Look-ups in named tables: a row name and a column name give one cell, copied from the table.

lig =
|  | sev | bugof | buv | kes |
|---|---|---|---|---|
| redubuz | 0.200 | 0.347 | 0.394 | 0.320 |
| tumo | 0.266 | 0.237 | 0.192 | 0.333 |
| kago | 0.422 | 0.294 | 0.392 | 0.169 |
| zag | 0.274 | 0.447 | 0.450 | 0.376 |
| febu | 0.403 | 0.385 | 0.236 | 0.105 |
| fov | 0.378 | 0.015 | 0.064 | 0.156 |
| fam | 0.237 | 0.274 | 0.446 | 0.400 |
| davugu | 0.288 | 0.569 | 0.066 | 0.310 |
| mugikon | 0.207 | 0.826 | 0.330 | 0.228 |

febu, kes: 0.105
kago, buv: 0.392
fov, bugof: 0.015
mugikon, kes: 0.228
fam, kes: 0.400
fov, buv: 0.064
davugu, bugof: 0.569
fov, sev: 0.378
davugu, kes: 0.310
davugu, buv: 0.066
tumo, buv: 0.192
kago, kes: 0.169

poka.tsv
	gamitu	biz	tid	vipogiz	panir	nizireb	kuvipur	kas	zaf
pogon	151	178	172	103	139	126	108	155	107
fef	190	135	204	166	160	157	176	190	155
patus	125	82	91	201	144	165	194	117	196
levozom	180	192	213	152	187	173	138	219	129
neb	143	122	133	173	152	160	168	146	166
toba	153	113	142	190	159	169	184	157	178
gedi	169	133	175	166	157	157	169	172	157
led	125	47	75	238	148	181	230	112	230
der	127	156	128	123	135	133	120	129	127

What is the nizireb of gedi in poka? 157
What is the gamitu of patus in poka? 125
What is the kas of der in poka? 129
What is the panir of gedi in poka? 157
What is the gamitu of pogon in poka? 151
What is the kas of neb in poka? 146
What is the tid of pogon in poka? 172
What is the vipogiz of levozom in poka? 152
What is the panir of led in poka? 148
What is the gamitu of led in poka? 125
What is the panir of pogon in poka? 139

kel:
fields: dab, daro, besafes, zizat, gabod, memukuv, nifozi, taz, kurelo, tak
nuvit: [-82, 771, -287, 228, 259, 389, 740, -243, 293, 402]
zot: [-155, 759, -188, -542, 28, -135, -390, -212, -299, 730]
kuneta: [-129, 913, -350, 227, 289, 438, 788, -422, 293, 466]
sef: [428, -152, 428, -292, -912, -619, 183, -357, 140, -562]
turem: [-243, -93, -293, 385, 508, 521, -495, 458, 293, 728]

daro of turem: -93
taz of nuvit: -243
kurelo of zot: -299
memukuv of nuvit: 389
kurelo of kuneta: 293
gabod of zot: 28
besafes of sef: 428
kurelo of nuvit: 293
daro of kuneta: 913
taz of sef: -357

mipalo
         lakupor  bavobup
ruku       0.045   -0.813
fupereg   -0.072   -0.109
ved        0.023   -0.757
nim       -0.151   -0.169
lifa       0.389    0.570

What is the lakupor of nim in mipalo?
-0.151
What is the lakupor of lifa in mipalo?
0.389
What is the bavobup of lifa in mipalo?
0.570
What is the bavobup of ruku in mipalo?
-0.813
What is the lakupor of ruku in mipalo?
0.045
What is the bavobup of nim in mipalo?
-0.169
What is the lakupor of ved in mipalo?
0.023
What is the lakupor of fupereg in mipalo?
-0.072
What is the bavobup of fupereg in mipalo?
-0.109
What is the bavobup of ved in mipalo?
-0.757

bak =
	lita	riketi	mafo	mer	mon
vav	-0.2	-0.4	-0.3	-0.3	0.5
pineko	-0.2	0.1	-0.7	-0.2	-0.4
tobure	-0.1	0.2	-0.2	-0.4	0.2
vir	-0.2	-0.3	-0.1	-0.3	0.5
duz	-0.2	-0.3	0.4	-0.2	-0.2

What is the mafo of vir in bak? -0.1
What is the mafo of vav in bak? -0.3
What is the mafo of pineko in bak? -0.7
What is the riketi of vir in bak? -0.3
What is the mafo of tobure in bak? -0.2
What is the mon of vav in bak? 0.5
What is the riketi of pineko in bak? 0.1
What is the mon of pineko in bak? -0.4
What is the riketi of tobure in bak? 0.2
What is the lita of vav in bak? -0.2
What is the lita of tobure in bak? -0.1
Row with the largest riketi: tobure

sofomib =
|  | lim | rogak | zagane | gumopu | denog |
|---|---|---|---|---|---|
| makiri | 61984 | 5110 | 88081 | -53292 | 74377 |
| buv | -45538 | -28904 | -53170 | -11824 | -49162 |
| mado | -6858 | -16668 | -2357 | -26742 | -4721 |
| lusuv | 10092 | -11306 | 19910 | -33279 | 14755 |

What is the rogak of makiri in sofomib?
5110
What is the zagane of buv in sofomib?
-53170
What is the lim of buv in sofomib?
-45538
What is the denog of buv in sofomib?
-49162
What is the denog of mado in sofomib?
-4721
What is the gumopu of buv in sofomib?
-11824
What is the rogak of lusuv in sofomib?
-11306
What is the zagane of makiri in sofomib?
88081
Row with the largest rogak: makiri

vomi:
	zez	pela	dunepep	loke	nir	nofive	nem	disumum	kavibud
todori	440	580	548	284	631	530	622	192	518
med	772	311	839	411	632	530	693	182	480
zonu	906	776	468	233	647	532	736	183	495
fimebul	559	554	554	272	698	538	845	337	453
dupira	441	309	686	337	653	533	700	176	480
lomig	484	909	649	324	808	553	920	564	453
meka	590	434	467	233	818	554	923	582	481

todori, disumum: 192
med, nofive: 530
fimebul, nem: 845
meka, dunepep: 467
todori, kavibud: 518
fimebul, loke: 272
lomig, loke: 324
med, disumum: 182
zonu, kavibud: 495
zonu, nofive: 532
lomig, nir: 808
zonu, nir: 647
todori, loke: 284
med, kavibud: 480
lomig, pela: 909
meka, loke: 233
med, nir: 632
med, pela: 311
fimebul, nofive: 538

zabeli:
	furare	fiv	per
vazo	-9179	5462	909
mineg	6648	-8359	-987
nonu	1217	-9287	5392
kuv	-8221	6814	-1143
pum	7665	-5643	-4984
labudil	4688	2142	-9429
dage	-8747	6115	-114
vigig	3041	-9662	3782

nonu, furare => 1217
mineg, per => -987
dage, furare => -8747
mineg, fiv => -8359
pum, per => -4984
pum, furare => 7665
vigig, per => 3782
labudil, per => -9429
vazo, per => 909
dage, fiv => 6115
kuv, furare => -8221
nonu, per => 5392
vazo, furare => -9179
pum, fiv => -5643
nonu, fiv => -9287

Table zufono
|  | gor | gofalid | kip | gotab |
|---|---|---|---|---|
| nas | 84 | 196 | 169 | 218 |
| luku | 51 | 85 | 106 | 197 |
| gele | 32 | 74 | 134 | 140 |
| magife | 50 | 79 | 120 | 75 |
| vudopi | 128 | 205 | 141 | 232 |
| nupub | 144 | 72 | 51 | 78 |

gor of nupub: 144
gofalid of nupub: 72
gor of luku: 51
kip of nas: 169
gotab of nas: 218
gofalid of nas: 196
gofalid of luku: 85
gotab of vudopi: 232
kip of nupub: 51
Row with the largest gotab: vudopi

bezipid =
|  | gud | luzan | sulor | fuf |
|---|---|---|---|---|
| leno | 29 | 137 | 171 | 193 |
| tavu | 31 | 188 | 221 | 86 |
| kopi | 251 | 171 | 148 | 225 |
| mit | 23 | 32 | 9 | 10 |
| sepos | 97 | 60 | 179 | 100 |
| vuvevup | 106 | 80 | 112 | 91 |
| datak | 107 | 118 | 106 | 86 |

tavu, gud => 31
kopi, luzan => 171
vuvevup, gud => 106
datak, gud => 107
mit, gud => 23
leno, gud => 29
kopi, sulor => 148
sepos, fuf => 100
sepos, luzan => 60
vuvevup, fuf => 91
datak, fuf => 86
kopi, gud => 251

